Here is a tiny trained network, its code and every weight. The questions are about switching its units off for an input and a target symbol, where a switched-off unit gives its printed mean instead of its output.

import numpy as np


def w(rows, s, z=0):
    codes = np.array(rows[::2]) - 128.0
    scale = np.full(codes.shape[1], s)
    scale[-1] = z or s
    return codes * scale


def norm(h):
    return h / np.sqrt((h * h).mean(-1, keepdims=True) + 1e-5)


def f(y):
    return y / 2 * (1 + np.tanh(0.7978845608 * (y + 0.044715 * y**3)))


def softmax(a):
    e = np.exp(a - a.max(-1, keepdims=True))
    return e / e.sum(-1, keepdims=True)


def log_softmax(a):
    a = a - a.max(-1, keepdims=True)
    return a - np.log(np.exp(a).sum(-1, keepdims=True))


def net(x, mask):
    ids = ['αγδθμξφψω'.index(c) for c in x.split()]
    T = len(ids)
    res = E[ids] + P[:T]
    u = 0
    for l in range(2):
        r = norm(res)
        for j in range(2):
            rows = slice(4 * j, 4 * j + 4)
            q, k, v = (r @ M[l][rows].T for M in (Q, K, V))
            z = softmax(np.where(np.tri(T) > 0, q @ k.T / 4**0.5, -1e9)) @ v
            o = O[l][rows]
            res = res + np.where(mask[u + j], z, o[:, -1]) @ o[:, :-1]
        u += 2
        y = f(norm(res) @ A[l][:, :-1].T + A[l][:, -1])
        res = res + np.where(mask[u : u + 4], y, B[l][:, -1]) @ B[l][:, :-1]
        u += 4
    return log_softmax(norm(res)[-1] @ U[:, :-1].T + U[:, -1])


Q, K, V, O, A, B = {}, {}, {}, {}, {}, {}
E = w([
[34,151,90,107,35,81,112],'α',
[68,195,40,181,123,87,228],'γ',
[92,128,87,243,137,125,182],'δ',
[82,248,113,134,54,92,50],'θ',
[55,78,118,54,3,144,187],'μ',
[43,159,173,107,226,160,58],'ξ',
[89,55,80,57,19,121,69],'φ',
[111,13,128,95,10,209,222],'ψ',
[110,19,93,171,204,206,120],'ω',
],0.013)
P = w([
[32,61,109,79,182,3,112],'0',
[7,122,199,176,49,170,33],'1',
[62,187,183,187,145,37,224],'2',
[124,79,108,44,121,71,100],'3',
[88,128,101,138,73,200,21],'4',
[133,234,174,150,101,76,238],'5',
[201,121,78,43,166,121,144],'6',
[164,178,25,111,113,231,55],'7',
[190,253,159,101,97,124,251],'8',
[240,131,75,39,147,144,157],'9',
[153,206,2,118,168,222,56],'10',
],0.009)
Q[0] = w([
[115,171,100,131,103,93,157],'L0H0',
[112,95,122,142,81,192,195],'L0H0',
[88,179,161,104,45,72,183],'L0H0',
[63,211,254,128,114,81,207],'L0H0',
[104,17,100,99,235,161,145],'L0H1',
[78,172,102,20,142,63,45],'L0H1',
[166,94,191,164,159,165,11],'L0H1',
[100,155,103,192,155,137,101],'L0H1',
],0.011)
K[0] = w([
[169,168,64,118,98,135,103],'L0H0',
[128,100,110,133,128,161,163],'L0H0',
[185,153,90,85,140,173,132],'L0H0',
[247,134,129,35,172,218,125],'L0H0',
[104,35,158,122,174,151,139],'L0H1',
[72,169,126,38,134,75,75],'L0H1',
[89,146,169,160,166,178,73],'L0H1',
[93,180,82,215,192,99,128],'L0H1',
],0.013)
V[0] = w([
[148,124,96,163,107,74,177],'L0H0',
[208,40,100,189,54,117,183],'L0H0',
[107,145,173,42,104,192,241],'L0H0',
[194,185,137,100,46,126,112],'L0H0',
[159,32,255,73,161,38,213],'L0H1',
[113,83,130,174,37,72,83],'L0H1',
[66,104,56,198,96,219,82],'L0H1',
[200,149,38,141,163,117,118],'L0H1',
],0.0072)
O[0] = w([
[155,155,95,69,127,144,122,197],'L0H0',
[169,120,119,143,89,31,76,44],'L0H0',
[77,131,85,132,86,37,208,133],'L0H0',
[98,164,16,94,149,94,144,42],'L0H0',
[205,181,29,120,119,27,66,4],'L0H1',
[150,102,88,118,145,158,150,180],'L0H1',
[170,139,194,177,70,254,140,218],'L0H1',
[135,79,127,72,97,152,73,107],'L0H1',
],0.0089,0.0038)
A[0] = w([
[45,159,14,117,85,214,41,254],'L0N0',
[106,60,1,119,140,46,128,119],'L0N1',
[63,99,162,169,127,182,109,9],'L0N2',
[87,11,130,63,114,126,7,123],'L0N3',
],0.0078,0.0011)
B[0] = w([
[155,200,106,198,182,125,163,255],'L0N0',
[112,52,98,186,118,153,110,188],'L0N1',
[154,133,145,143,84,63,109,198],'L0N2',
[93,34,198,76,132,157,244,153],'L0N3',
],0.011,0.0072)
Q[1] = w([
[91,98,92,144,134,67,100],'L1H0',
[115,63,169,77,118,98,86],'L1H0',
[80,179,148,147,108,204,72],'L1H0',
[118,190,78,164,105,106,240],'L1H0',
[110,160,91,208,86,169,137],'L1H1',
[90,119,182,91,111,74,246],'L1H1',
[101,145,196,186,44,169,196],'L1H1',
[129,62,182,157,118,115,96],'L1H1',
],0.011)
K[1] = w([
[46,105,124,80,102,20,87],'L1H0',
[58,50,158,103,211,119,128],'L1H0',
[107,111,79,172,130,197,149],'L1H0',
[133,177,65,62,124,137,152],'L1H0',
[167,165,96,175,143,160,130],'L1H1',
[177,59,104,80,116,181,153],'L1H1',
[194,126,77,156,248,249,165],'L1H1',
[110,126,124,136,171,151,90],'L1H1',
],0.011)
V[1] = w([
[131,165,159,38,94,160,11],'L1H0',
[18,72,109,76,6,128,96],'L1H0',
[93,68,134,165,220,135,121],'L1H0',
[117,66,221,172,171,143,230],'L1H0',
[246,123,94,176,228,156,158],'L1H1',
[142,177,204,140,172,169,100],'L1H1',
[94,119,117,51,119,141,183],'L1H1',
[116,101,180,253,227,25,186],'L1H1',
],0.0064)
O[1] = w([
[74,134,19,68,190,104,215,2],'L1H0',
[160,131,173,193,155,166,186,115],'L1H0',
[172,255,107,81,194,139,161,141],'L1H0',
[168,109,138,74,88,156,60,212],'L1H0',
[180,141,202,194,152,95,141,158],'L1H1',
[152,117,133,188,153,130,150,131],'L1H1',
[61,88,154,125,156,133,7,130],'L1H1',
[141,218,129,17,121,165,187,202],'L1H1',
],0.0063,0.0077)
A[1] = w([
[205,53,229,142,119,86,105,168],'L1N0',
[134,216,99,158,2,109,132,5],'L1N1',
[66,232,158,189,209,116,85,170],'L1N2',
[79,132,100,209,58,174,167,195],'L1N3',
],0.007,0.0023)
B[1] = w([
[155,219,38,186,171,41,155,160],'L1N0',
[141,84,63,49,251,87,109,190],'L1N1',
[163,65,28,131,96,126,103,198],'L1N2',
[155,101,213,151,139,219,81,254],'L1N3',
],0.011,0.0084)
U = w([
[93,203,192,126,61,196,181,137],'α',
[197,110,127,128,164,170,2,46],'γ',
[190,212,126,165,154,87,103,183],'δ',
[91,209,31,131,156,165,177,129],'θ',
[84,115,100,134,96,86,136,239],'μ',
[116,160,148,39,213,123,143,163],'ξ',
[83,101,120,119,177,118,223,154],'φ',
[162,136,111,89,90,119,128,116],'ψ',
[214,113,176,106,229,123,176,3],'ω',
],0.0085,0.0045)

Each question gives the input, a string of symbols that net reads in full, and the target symbol t.
The units are the heads (4 rows each of Q, K, V and O) and the neurons (one row each of A and B). Each row of codes is followed by its name. A weight is (code - 128) times the scale printed after its matrix; where a second scale follows, it is the last column's (O, A, B and U).
mask holds one flag per unit, layer by layer, with each layer's heads first. A switched-off unit (its flag False) gives its mean, the last column of its rows in O or B, instead of its output. The means were averaged over made-up inputs and are rounded, as every weight is.
A unit's drop is (log p(t) with every unit on - log p(t) with that unit switched off) / (log p(t) with every unit on - log p(t) with every unit switched off).
The circuit of an input: a set's keep is (log p(t) with only the set's units on - log p(t) with every unit switched off) / (log p(t) with every unit on - log p(t) with every unit switched off). Starting from all 12 units, units are removed one at a time, each time the one whose removal leaves the highest keep (on an exact tie, the one counted first), for as long as the keep stays at least 0.8.
circuit, biggest first: the units of the circuit, biggest drop first
top k neurons: the k neurons with the biggest drops, biggest first
which heads matter: for each layer, one digit per head in row order, 1 if its drop is at least 0.15 and else 0, layers parted by /
input γ γ θ γ φ ξ, target γ: which heads matter	10 / 01
input δ γ φ γ α γ ψ ξ γ, target μ: circuit, biggest first	[L0H0, L1H1, L0N0]
input ψ γ α γ α γ γ θ θ, target θ: which heads matter	10 / 00
input ω γ ξ φ φ θ ω γ γ, target δ: circuit, biggest first	[L0H0, L1H1, L1N0, L0N0]
input θ γ θ γ θ γ, target θ: circuit, biggest first	[L0H0, L1N2, L0H1]
input γ μ γ, target φ: which heads matter	11 / 11
input γ θ γ γ ω, target α: circuit, biggest first	[L0H1, L1N1]
input θ θ γ α δ μ ω γ α, target δ: circuit, biggest first	[L0H0, L1N0, L1H1]
input γ α α γ ω α, target δ: circuit, biggest first	[L0H0, L1N0, L0H1]
input θ γ μ ξ ω ψ, target δ: circuit, biggest first	[L0H1, L0H0]
input ψ γ φ, target μ: circuit, biggest first	[L0H0]
input θ ω μ ξ, target ξ: circuit, biggest first	[L1N3, L0H1, L0N3]
input θ ψ γ, target μ: circuit, biggest first	[L0H0, L0N0]
input γ μ γ δ, target δ: circuit, biggest first	[L1N0, L0H0]
input γ ω α α, target α: circuit, biggest first	[L0N3, L1N1]
input γ γ γ γ μ θ φ, target φ: top 3 neurons	[L0N3, L1N3, L1N0]
input γ γ ω ω δ μ, target δ: which heads matter	11 / 00
input ω γ ξ, target δ: top 3 neurons	[L1N0, L1N3, L1N2]
input γ γ γ γ γ ω ψ γ α ξ, target ξ: top 3 neurons	[L1N3, L0N3, L0N0]
input ω γ ψ α, target α: top 4 neurons	[L0N3, L1N1, L1N2, L0N2]
input γ γ α γ ξ γ ξ γ ξ, target α: which heads matter	10 / 00
input γ ω γ ω θ γ δ θ ψ, target μ: which heads matter	11 / 00
input γ γ ψ γ α ξ γ γ ω, target δ: which heads matter	00 / 00
